Each row has a name. After each piece below comes the name of the row it's from, unless a question asks for something else. Each question is about the rows just above it. Places in a row count from 1.

J: +3.55,+0.52,-4.86,+5.83,+1.50,-6.25,-2.79,-3.40,-5.42,+1.20,+1.14,-1.36,-3.98
C: -2.44,+2.80,-2.08,-6.81,-5.08,+0.72,-1.89,+3.33,+2.67,-6.16,+4.72,+1.95,-0.96
K: -1.35,-5.18,-3.00,+2.04,+0.09,+0.20,-0.55,+4.37,+0.93,+4.03,+4.72,-5.07,-3.12
L: -0.81,+4.51,+1.17,-1.13,+1.03,+4.06,+2.14,+1.26,+2.09,+1.20,+5.31,-0.94,-1.39
Q: +2.46,+2.23,+0.24,-3.65,-2.26,+3.42,+0.35,+1.26,-0.22,-3.90,+1.15,-2.18,+1.19
V: +1.92,+0.52,-0.68,-0.49,-2.26,+2.77,+4.83,+1.26,+1.51,-3.33,-1.22,+0.71,+1.19
X: +0.83,-0.05,-0.22,-0.49,+0.56,+0.84,+1.70,-2.36,+2.67,+1.77,+5.91,+2.36,-2.26
N: +3.01,+2.80,-2.54,-4.29,+0.56,-1.09,-0.55,-2.36,+5.55,+1.77,-1.22,-0.53,-0.53
Z: +1.37,-4.04,+3.49,-1.13,-1.79,+3.42,+3.94,+2.81,-0.22,+0.63,-0.63,-0.53,+2.05
B: +4.10,-4.04,+2.56,-0.49,+2.44,-3.67,+0.80,+5.40,-0.22,+1.20,+1.15,+0.29,+2.05
G: +6.82,+3.37,-2.08,+2.04,+3.38,-1.09,+1.70,+3.85,-2.53,-3.33,+8.28,+2.77,-4.41
A: -3.53,+1.09,+1.63,+2.67,-3.67,-2.38,-2.79,+0.74,-3.69,+0.63,-0.63,-3.01,-3.55
+2.46,+2.23,+0.24 with -1 step of +0.01 on every entry: -> +2.45,+2.22,+0.23
Row and place of -3.69 in the named rows: -> A, 9
+0.71 is at row and place -> V, 12
Shift each entry of +4.83,+1.26,+1.51,-3.33 by +1 times +0.01: -> +4.84,+1.27,+1.52,-3.32
Move every entry of +2.23 by +1 step of +0.01. -> +2.24
Where in the named rows is -2.54? -> N, 3
-3.98 is at row and place -> J, 13

